Here is a tiny trained network, its code and every weight. The questions are about switching its units off for an input and a target symbol, where a switched-off unit gives its printed mean instead of its output.

import numpy as np


def w(rows, s, z=0):
    codes = np.array(rows[::2]) - 128.0
    scale = np.full(codes.shape[1], s)
    scale[-1] = z or s
    return codes * scale


def f(y):
    return np.maximum(y, 0)


def softmax(a):
    e = np.exp(a - a.max(-1, keepdims=True))
    return e / e.sum(-1, keepdims=True)


def log_softmax(a):
    a = a - a.max(-1, keepdims=True)
    return a - np.log(np.exp(a).sum(-1, keepdims=True))


def net(x, mask):
    ids = ['γδεζηλμπσω'.index(c) for c in x.split()]
    T = len(ids)
    res = E[ids] + P[:T]
    u = 0
    for l in range(2):
        r = res
        for j in range(3):
            rows = slice(4 * j, 4 * j + 4)
            q, k, v = (r @ M[l][rows].T for M in (Q, K, V))
            z = softmax(np.where(np.tri(T) > 0, q @ k.T / 4**0.5, -1e9)) @ v
            o = O[l][rows]
            res = res + np.where(mask[u + j], z, o[:, -1]) @ o[:, :-1]
        u += 3
        y = f(res @ A[l][:, :-1].T + A[l][:, -1])
        res = res + np.where(mask[u : u + 8], y, B[l][:, -1]) @ B[l][:, :-1]
        u += 8
    return log_softmax(res[-1] @ U[:, :-1].T + U[:, -1])


Q, K, V, O, A, B = {}, {}, {}, {}, {}, {}
E = w([
[115,242,3],'γ',
[60,86,114],'δ',
[98,118,74],'ε',
[93,121,86],'ζ',
[79,190,86],'η',
[176,72,66],'λ',
[221,192,218],'μ',
[16,103,143],'π',
[71,75,137],'σ',
[146,25,103],'ω',
],0.018)
P = w([
[99,3,80],'0',
[163,170,103],'1',
[165,170,106],'2',
[158,172,95],'3',
[156,175,99],'4',
[162,173,99],'5',
[144,177,89],'6',
[146,170,89],'7',
[149,169,96],'8',
[144,170,92],'9',
[139,171,86],'10',
[147,164,94],'11',
],0.0054)
Q[0] = w([
[118,17,24],'L0H1',
[200,130,161],'L0H1',
[192,253,77],'L0H1',
[13,126,78],'L0H1',
[86,159,210],'L0H2',
[150,102,218],'L0H2',
[58,104,62],'L0H2',
[178,121,161],'L0H2',
[92,120,143],'L0H3',
[74,155,115],'L0H3',
[144,121,60],'L0H3',
[135,180,112],'L0H3',
],0.013)
K[0] = w([
[149,7,114],'L0H1',
[195,130,106],'L0H1',
[161,131,153],'L0H1',
[89,80,109],'L0H1',
[165,112,76],'L0H2',
[114,175,86],'L0H2',
[108,154,130],'L0H2',
[157,165,88],'L0H2',
[184,69,188],'L0H3',
[120,123,65],'L0H3',
[138,97,151],'L0H3',
[162,152,89],'L0H3',
],0.018)
V[0] = w([
[2,229,165],'L0H1',
[122,140,89],'L0H1',
[150,114,117],'L0H1',
[141,133,43],'L0H1',
[146,100,91],'L0H2',
[214,105,188],'L0H2',
[83,74,142],'L0H2',
[98,88,71],'L0H2',
[111,134,191],'L0H3',
[54,168,153],'L0H3',
[188,96,178],'L0H3',
[102,226,155],'L0H3',
],0.0096)
O[0] = w([
[246,95,193,3],'L0H1',
[123,253,63,131],'L0H1',
[109,112,108,147],'L0H1',
[98,186,37,157],'L0H1',
[128,125,101,154],'L0H2',
[83,47,108,68],'L0H2',
[85,63,247,196],'L0H2',
[220,107,38,203],'L0H2',
[106,176,150,86],'L0H3',
[162,163,194,107],'L0H3',
[114,162,118,96],'L0H3',
[132,178,114,47],'L0H3',
],0.0039,0.007)
A[0] = w([
[127,68,161,216],'L0N1',
[90,169,83,152],'L0N2',
[113,82,90,91],'L0N3',
[103,148,87,152],'L0N4',
[87,65,147,42],'L0N5',
[142,137,49,1],'L0N6',
[188,145,92,223],'L0N7',
[150,91,3,88],'L0N8',
],0.013,0.004)
B[0] = w([
[161,159,122,179],'L0N1',
[70,110,202,186],'L0N2',
[113,30,196,191],'L0N3',
[138,179,178,183],'L0N4',
[226,60,238,173],'L0N5',
[187,39,112,176],'L0N6',
[16,76,135,172],'L0N7',
[255,143,54,249],'L0N8',
],0.0066,0.012)
Q[1] = w([
[55,141,88],'L1H1',
[94,136,130],'L1H1',
[177,79,226],'L1H1',
[92,26,186],'L1H1',
[193,127,40],'L1H2',
[209,145,200],'L1H2',
[142,10,166],'L1H2',
[30,24,146],'L1H2',
[158,60,148],'L1H3',
[104,138,58],'L1H3',
[33,113,77],'L1H3',
[154,168,105],'L1H3',
],0.011)
K[1] = w([
[209,169,103],'L1H1',
[168,148,223],'L1H1',
[233,134,44],'L1H1',
[190,162,1],'L1H1',
[21,157,88],'L1H2',
[200,179,240],'L1H2',
[104,34,174],'L1H2',
[90,7,126],'L1H2',
[5,143,191],'L1H3',
[159,74,116],'L1H3',
[94,132,201],'L1H3',
[146,159,190],'L1H3',
],0.0099)
V[1] = w([
[125,76,139],'L1H1',
[230,144,133],'L1H1',
[117,67,111],'L1H1',
[119,113,137],'L1H1',
[118,90,227],'L1H2',
[102,216,84],'L1H2',
[140,125,181],'L1H2',
[88,146,191],'L1H2',
[102,119,80],'L1H3',
[159,118,246],'L1H3',
[161,156,147],'L1H3',
[72,32,113],'L1H3',
],0.012)
O[1] = w([
[109,121,19,182],'L1H1',
[173,129,226,206],'L1H1',
[151,105,94,201],'L1H1',
[155,133,99,132],'L1H1',
[4,27,220,166],'L1H2',
[161,143,185,6],'L1H2',
[184,75,172,140],'L1H2',
[221,63,62,79],'L1H2',
[81,114,144,121],'L1H3',
[181,199,64,161],'L1H3',
[155,68,100,118],'L1H3',
[24,226,143,187],'L1H3',
],0.0044,0.021)
A[1] = w([
[99,1,50,2],'L1N1',
[123,234,83,203],'L1N2',
[190,163,224,108],'L1N3',
[30,85,177,101],'L1N4',
[142,141,68,248],'L1N5',
[132,101,163,110],'L1N6',
[192,89,122,167],'L1N7',
[162,133,69,96],'L1N8',
],0.011,0.0098)
B[1] = w([
[200,191,168,250],'L1N1',
[112,93,190,205],'L1N2',
[202,204,80,150],'L1N3',
[204,177,59,235],'L1N4',
[71,89,135,239],'L1N5',
[164,120,24,158],'L1N6',
[43,195,208,202],'L1N7',
[255,106,94,175],'L1N8',
],0.0077,0.012)
U = w([
[161,237,172,41],'γ',
[122,110,151,139],'δ',
[117,125,140,121],'ε',
[208,94,25,15],'ζ',
[111,221,55,14],'η',
[96,36,115,255],'λ',
[158,20,250,79],'μ',
[66,170,198,213],'π',
[78,50,126,240],'σ',
[124,100,111,192],'ω',
],0.012,0.0032)

Each question gives the input, a string of symbols that net reads in full, and the target symbol t.
The units are the heads (4 rows each of Q, K, V and O) and the neurons (one row each of A and B). Each row of codes is followed by its name. A weight is (code - 128) times the scale printed after its matrix; where a second scale follows, it is the last column's (O, A, B and U).
mask holds one flag per unit, layer by layer, with each layer's heads first. A switched-off unit (its flag False) gives its mean, the last column of its rows in O or B, instead of its output. The means were averaged over made-up inputs and are rounded, as every weight is.
A unit's drop is (log p(t) with every unit on - log p(t) with that unit switched off) / (log p(t) with every unit on - log p(t) with every unit switched off).
The circuit of an input: a set's keep is (log p(t) with only the set's units on - log p(t) with every unit switched off) / (log p(t) with every unit on - log p(t) with every unit switched off). Starting from the 12 units with the biggest drops (on a tie, the unit counted first), units are removed one at a time, each time the one whose removal leaves the highest keep (on an exact tie, the one counted first), for as long as the keep stays at least 0.8.
circuit, biggest first: the units of the circuit, biggest drop first
most important unit: the unit with the biggest drop
top k neurons: the k neurons with the biggest drops, biggest first
top k neurons in layer l: the k neurons of layer l with the biggest drops, biggest first
input γ γ δ δ, target γ: most important unit : L1H1
input ω σ δ, target η: circuit, biggest first : [L1N4, L0H1, L1H3]
input π σ π η σ ω σ σ σ η, target π: top 4 neurons in layer 1 : [L1N8, L1N4, L1N6, L1N2]
input σ μ δ λ π λ π π λ π, target ζ: circuit, biggest first : [L1N4, L1H2, L0N5, L1N7]
input σ ε ω, target μ: circuit, biggest first : [L1N1, L1H2, L0N5]
input γ λ π γ γ π σ π, target γ: circuit, biggest first : [L1H1, L1N3, L0H2, L0H1]
input δ η ω ε μ σ ω ζ, target σ: top 2 neurons : [L1N1, L1N4]
input σ σ σ σ σ, target ζ: top 3 neurons : [L0N8, L1N4, L0N5]
input λ λ η ω η γ, target π: top 2 neurons : [L1N2, L0N2]
input λ η λ ω σ λ γ λ ζ λ δ, target π: top 2 neurons : [L0N8, L0N6]
input γ ω μ λ η σ, target γ: circuit, biggest first : [L0N8, L1H1, L0H2, L1N3]
input λ λ σ ζ ω ω η σ λ σ σ σ, target π: top 3 neurons in layer 0 : [L0N6, L0N8, L0N3]
input π γ ε δ, target μ: top 2 neurons : [L0N7, L0N2]
input γ σ λ ω λ δ, target γ: circuit, biggest first : [L1H1, L0N8, L0H2, L1N3]
input σ γ δ ω σ δ ω ω ω ζ δ η, target π: most important unit : L1N2
input σ η σ γ ε σ ω δ σ γ, target ζ: top 4 neurons : [L1N8, L0N8, L0N6, L0N3]
input σ ω γ σ γ γ η σ γ ω λ δ, target ζ: top 4 neurons : [L1N4, L0N5, L1N6, L0N8]
input σ λ σ λ σ δ λ σ π γ, target ζ: top 3 neurons : [L1N8, L0N8, L1N7]
input λ δ σ λ σ σ σ ζ, target σ: top 3 neurons : [L1N1, L1N4, L0N8]
input λ σ δ δ σ, target π: top 4 neurons : [L0N8, L0N6, L0N3, L1N2]
input σ δ γ σ, target ζ: top 2 neurons : [L1N4, L0N8]
input λ σ δ ε σ ω σ γ σ λ ζ ω, target μ: top 3 neurons in layer 1 : [L1N4, L1N7, L1N1]
